Each row, then roughly how far along a hidden order it lies, from 0 to 20:
(in the rows, 128 means zero)
[122 137 135 128 118 148 134 145 140 127 114 144 109 114  36 144 147 123
 160 110  98 124 138 125 145 123 189]	7
[122 111 105 130 132 161 162 121 133 140 109 120 123 145 161 152 164 135
 135 117 145 122 144 137 140 127 156]	0
[106 150 101 122  90 128 127 146 176 163  91 137  81 122 176 119 144 184
 157 120  67  75 121 111  93 166 193]	9
[110 160 102 139  97 103 108 156 101 156 119 160  59 102 236 123 147 221
 109 104  88  93 129  98  81 156 233]	14
[ 99 132 116 125 131 155 122 126 147 136 102 129 116 137 128 150 145 128
 120 135 139 104 121 107  96 147 160]	10
[109 145 110 124 143 159 144 134 142 128  97 107 142  73 152 176 183 158
 138 143 102  80 138 115  68 155 208]	11
[134 143  56 139 141 144 181 163 145 108  74 164 118  81 162 166 119 135
 132 144 144 134 169 135 123 133 120]	0
[109 143  95 130 134 119 188 114 158 132  83 161 118 116 156 187 143  71
 156 146 100 112 122 124  91 128 126]	14
[105 178   8 145 150 129 185 134 129 127  78 221  67  85 219 169 179 171
 121 129  80 109 159 117 123 108 151]	1
[ 96 116 100 152 105 168 170 108 140 122 123  99  88 166 139 230 161 117
  94 155  95 117 128 104 161  97  61]	1
[133 170 141 127 122 143 116 118 121 126 113 123 112 162  76 134 147 132
 129 111 119 135 150 124 127 147 215]	4
[120 176  97 144  94 116 121 115 110 138 120 170  90  41 180  98 153 147
 114 135 120 141 155 148  92 137 134]	14
[ 72 140 139 130 124 136 139 112 121 120 112 126  73 116 154 167 139 131
 104 132 104 116 115 115 124 126 143]	12
[116 146  90 130 141 138 172 150 113 113 101 158 139 109 155 179 188 163
 149 133 141 100 150 126 100 140 193]	13
[109 149  87 131 161 127 150 146 159 114  80 112 121 106 203 153 207 141
  81 127  86  79 106 131  85 137 174]	7
[ 88 154 131 137 198 109 153 124 157 164  86 145  91  72 161 110 127 132
 154 143  34  83 143 117  63 129 208]	20
[150 133 136 130 113 160 116 112 167 129 154 134 129 141 118 164 111 112
 160 115 103 126 138 108 109 141 163]	3
[121 150 115 132 131 136 147 121 126 116 113 150  96 137 157 180  99  93
 138 152 135 121 132 107  96 140 130]	6
[144 175  38 123  77 116 225 139 131 103  37 143  88 160 191 224 166  80
 150 138 110 122 135 110 122 140 104]	9
[ 92 139 120 136 154 162 133 111 150 119 107 119  89 117 135 143  98 152
 128 127 131  98 128 104  87 133 196]	6
[130 151  98 133  94 133 139 120 137 101 114  82 117 115 170 195 158 113
  98 129 146 106 105  87  92 162 121]	14
[124 153  96 126 134 142 134 114 132 108  97 121 119 115 150 155 201 120
 141 131 159 113 124  98 116 125 143]	9
[151 135 114 105  90 102 144 152 140 105 134 135 153 153  45 155 120  63
 148 119 108 160 120 136 124 159 120]	10
[103 133 148 125 119 158 119 134 188 106 126 127 162  76 153 123 118 158
 137 127 136  90  98 109  62 170 123]	20
[129 159  90 130 128 129 152 126 105 111  94 159 101 127 129 131 133 137
 153 112 150 118 149 129 105 120 201]	10
[102 138  92 118 123 152 174 138 120 105  91  99 156  93 113 159 163 120
 128 143 207 118 110 122  86 165  76]	13
[110 133  69 134 158 100 159 143 155 165  77 211  90   1 194 109 118 133
 171 137  77 104 135 136  65 131 181]	18
[ 61 158 102 140 218 147 165 123 110 175  86 173  85  49 148 135 138 190
 128 148 126  72 150 123 102 100 244]	12
[134 145  58 130 126 134 175  98  95 131  69 146 114 139 182 215 192  60
 146 151 161 122 158  98 163 102  55]	10
[ 88 156 121 135 121  98 151 122 137 134  84 174  59 115 173 170 165 109
 155 142  99 100 131 104 123 112  96]	14
[ 78 179 132 134 158 107 137 113 125 163 111 166  87  78 160 140 121 177
 134 125  80  97 131 111 103 129 187]	15
[101 119 159 119 159 175 110 106 183 101 106  74 181 119  72 148 193 121
 128 135 156 105 110 106 148 109 149]	8
[ 96 149 125 134 175 148 134 108 108  97 137 155 118 120 157 153 178 122
 114 140 175 103 162 121  82 123 124]	10
[152 143  88 132 107 136 149 117 125  92  88 116 135 133 148 156 155  97
 132 125 147 119 136 118  88 154 172]	6
[ 88 155 124 124 161 160 126 119 107  99 108 115 150 115 155 152 203 137
 103 151 156 105 148 116 107 125  96]	5
[120 134  81 135 203 125 183 143 127 154 117 183 182  85  85 116 161  90
 157 144 160  90 156 160 113  96  97]	17
[ 97 129 131 126  82 139  94 140 111 143 119 122  88 111 161  91 158 182
 118 100 104 105 121  94 142 132 170]	10
[116 184 100 125 119 101 126 129  85 147 107 158  92  70 151  93 104 183
  87 130  77 151 143 146  99 156 188]	16
[ 97 132 116 115 129 125 153 133 138 136 100 140 162 110 113 150 152 103
 119 126 157 113 118 132 127 119  94]	20
[108 133 141 105 145 159 155 133 206 143 114  92 147  90  72 137  63 152
 160 123 114  96  96 109  41 175 231]	12
[144 148 115 131 104 123 149 126 129 135 111 192  67 163 175 148  76 113
 159 132  95 133 135 112 114 134 173]	7
[110 138 117 125 121 135 141 130 109 128 116 159 125 129 152 162 163 115
 137 131 140 112 132 121 120 121 170]	14
[101 148 118 121 114  92 141 144 132 164  87 192  59 101 155 115 131 154
 149 113  99 124 126 117 129  97 114]	16
[121 161 129 141 128 109 132 115  90 154 132 195  81 138 172 144 132 120
 154 118 107 128 139 113 133  69  97]	17
[100 164 159 135 101 101  86 118 135 162 126 182  49  97 152 113  88 179
 132 113  71 133 126 101 149 124 159]	12
[111 146 100 129 141 100 130 146 133 115 118 159 100 111 176 124 131 158
  68 121  85 120 122 117  98 119 165]	9
[127 135 168 105 134 155 119 141 209 124 133  63 162 112  78 110  62 119
 131 118 148 108  91  79  33 201 192]	7
[121 146 158 127 107 155  60 115 114 115 170 106 110 147  29 136 111 182
 119 109 101 138 122 127 128 155 206]	7
[109 142 118 122 126 143 158 109 113 158 125 121  86 171 101 159  88 164
 158 133 114 129 127 117 121 133 160]	5
[142 126 112 121  77  81 142 143 106 134 125 219  78 144 208 135  72 117
 167 104  90 138 129 122 120 125 184]	17
[120 145  57 134 125 135 211 133 171 131  47 157 104  76 157 167 138  90
 189 146 114  99 133 121  96 109 100]	11
[142 126 100 129 108 137  84 112 152 104 172 151 132 132 107 128 120  92
 154 104 124 134 128 125  78 177 180]	4
[135 149 118 122  36 143 144 144 146 105  98  72 103 171 102 189 150 103
 122 123 125 140 123 116 158 176 117]	3
[ 87 176 142 127 108 133 122 103 116 119 128 125 119 120 140 176 145 113
 123 131 137 112 127 112  96 158 130]	11
[ 96 140 158 119 154 117 136 124 128 158 133 139  78 114 102 136  98 123
 172 127 161 118 120 115 113 111 169]	14
[136 180  83 128 113  98 116 121 106 142 130 173 110 118 213 124 122 150
 133 119 127 133 126 115 107 144 124]	14
[105 173  81 133 188 165 161 124 178 112  82  98 176 107 141 167 172 116
 141 134 120  97 124 102  89 133 180]	6
[140 138  94 130 122 134 156 153 128  98 113 143 130 112 121 135 106 127
 166 128 138 133 145 120  89 149 167]	8
[110 160  92 148 132 122 128 114 101 141 124 171  99 125 161 145 178 139
 108 124 109 121 116 111 135 106  92]	16
[119 168  97 126 142 126 158 123 142 138  80 156  87 107 165 140 137 143
 161 141 108 115 137 115 142  98 117]	1
[105 119 134 128  84 145 139 132 130  93 104  57 118 126  84 176 187 148
 135 124 150 108 101  94 147 135 159]	10
[ 84 178  65 137 135 134 173 137 107 121  76 166  94 100 210 153 184 156
 102 142 178 108 142 110 109 123  69]	14
[129 135  87 123  93 113 170 110 138 113 122 156 100 183 151 163 104  75
 133 110 100 137 121 115 144  98  97]	16
[ 88 128 169 126  96 193  97 122 205  88 131  91 139  69  78 130 165 136
 133 139 111  96 104 112  99 170 143]	2
[ 96 152 113 140 116 113 171 115 103 117 106 102  95 158 164 163 136 145
  63 143 154 146 126 115 166 105  65]	18
